Here is a tiny trained network, its code and every weight. The questions are about switching its units off for an input and a class, where a switched-off unit gives its printed mean instead of its output.

import numpy as np


def w(rows, s, z=0):
    codes = np.array(rows[::2]) - 128.0
    scale = np.full(codes.shape[1], s)
    scale[-1] = z or s
    return codes * scale


def f(y):
    return np.maximum(y, 0)


def log_softmax(a):
    a = a - a.max(-1, keepdims=True)
    return a - np.log(np.exp(a).sum(-1, keepdims=True))


def net(x, mask):
    res = np.array(x, float).reshape(1, 7) / 4 @ E
    y = f(res @ A[0][:, :-1].T + A[0][:, -1])
    res = res + np.where(mask, y, B[0][:, -1]) @ B[0][:, :-1]
    return log_softmax(res[-1] @ U[:, :-1].T + U[:, -1])


A, B = {}, {}
E = w([
[212,52,85,125,200,132,113],'x0',
[136,206,113,228,138,131,80],'x1',
[158,150,160,166,18,204,182],'x2',
[203,154,158,100,146,60,45],'x3',
[192,20,56,111,2,95,6],'x4',
[186,42,196,128,140,203,125],'x5',
[59,154,157,195,159,165,70],'x6',
],0.0072)
A[0] = w([
[208,131,54,66,70,109,60,88],'N0',
[99,131,121,56,50,125,140,217],'N1',
[112,171,35,172,144,67,2,144],'N2',
[100,90,106,90,193,57,127,206],'N3',
[183,59,102,227,146,213,87,200],'N4',
[64,204,192,109,117,107,167,46],'N5',
[106,193,133,128,184,176,133,132],'N6',
[163,161,141,196,108,178,110,105],'N7',
[154,132,174,170,161,199,193,254],'N8',
[80,146,55,143,149,71,71,49],'N9',
[73,82,115,69,197,104,235,208],'N10',
[127,197,122,137,165,160,198,159],'N11',
[104,126,128,219,191,107,30,255],'N12',
[115,107,118,163,123,89,74,110],'N13',
[78,142,116,52,68,130,142,252],'N14',
[135,189,90,48,101,135,65,171],'N15',
],0.0086,0.0033)
B[0] = w([
[172,111,160,189,108,12,132,242],'N0',
[132,72,120,175,61,140,179,210],'N1',
[180,208,134,130,89,95,94,250],'N2',
[181,170,27,94,149,174,159,229],'N3',
[105,52,152,116,77,189,36,230],'N4',
[99,157,180,154,171,150,148,219],'N5',
[96,123,224,151,136,116,118,214],'N6',
[161,56,165,83,67,151,99,181],'N7',
[93,122,253,34,166,177,132,237],'N8',
[164,198,170,213,140,127,105,193],'N9',
[140,174,97,80,192,198,182,254],'N10',
[69,112,202,90,191,133,155,227],'N11',
[108,201,149,104,115,207,62,252],'N12',
[164,159,62,119,144,90,87,177],'N13',
[142,101,122,179,61,134,200,215],'N14',
[160,76,142,167,67,21,138,191],'N15',
],0.0071,0.0083)
U = w([
[136,81,83,94,113,175,83,93],'0',
[111,69,187,124,120,207,104,124],'1',
[213,120,80,21,159,184,219,147],'2',
[172,70,197,85,80,168,186,161],'3',
[171,189,127,166,96,69,94,139],'4',
[97,104,70,138,20,218,190,43],'5',
[148,39,128,138,36,2,202,4],'6',
[19,184,214,141,170,120,245,125],'7',
],0.0071,0.0033)

Each question gives the input, the list of numbers given to net, and the class t.
The units are the neurons (one row each of A and B). Each row of codes is followed by its name. A weight is (code - 128) times the scale printed after its matrix; where a second scale follows, it is the last column's (A, B and U).
mask holds one flag per neuron, in row order. A switched-off neuron (its flag False) gives its mean, the last column of its row in B, instead of its output. The means were averaged over made-up inputs and are rounded, as every weight is.
A unit's drop is (log p(t) with every unit on - log p(t) with that unit switched off) / (log p(t) with every unit on - log p(t) with every unit switched off).
The circuit of an input: a set's keep is (log p(t) with only the set's units on - log p(t) with every unit switched off) / (log p(t) with every unit on - log p(t) with every unit switched off). Starting from the 12 units with the biggest drops (on a tie, the unit counted first), units are removed one at a time, each time the one whose removal leaves the highest keep (on an exact tie, the one counted first), for as long as the keep stays at least 0.8.
circuit, biggest first: the units of the circuit, biggest drop first
unit that matters most: the unit with the biggest drop
top k neurons: the k neurons with the biggest drops, biggest first
drop of u: that unit's drop, to one decimal
input [4,-3,-7,2,-1,3,4], class 2: unit that matters most -> N3
input [8,-6,7,7,3,3,-2], class 6: circuit, biggest first -> [N0; N12]
input [-3,-2,-1,8,1,-6,-5], class 6: top 2 neurons -> [N15; N12]
input [3,-4,-7,-2,-7,1,-6], class 2: top 2 neurons -> [N3; N10]
input [-1,1,1,0,8,7,4], class 0: top 2 neurons -> [N4; N8]
input [-2,6,8,3,1,-3,5], class 1: top 3 neurons -> [N7; N0; N3]
input [-8,-5,-5,-3,-1,-4,-8], class 2: top 4 neurons -> [N10; N3; N6; N0]
input [6,6,3,-5,-6,5,8], class 1: top 2 neurons -> [N4; N7]
input [-2,7,3,-8,3,-4,8], class 1: top 2 neurons -> [N7; N4]
input [4,6,-3,-2,-3,3,4], class 1: drop of N12 -> 0.1
input [-6,-8,-4,4,2,-3,3], class 6: drop of N15 -> 0.2
input [4,-8,-8,-3,1,6,-2], class 2: drop of N0 -> 0.0
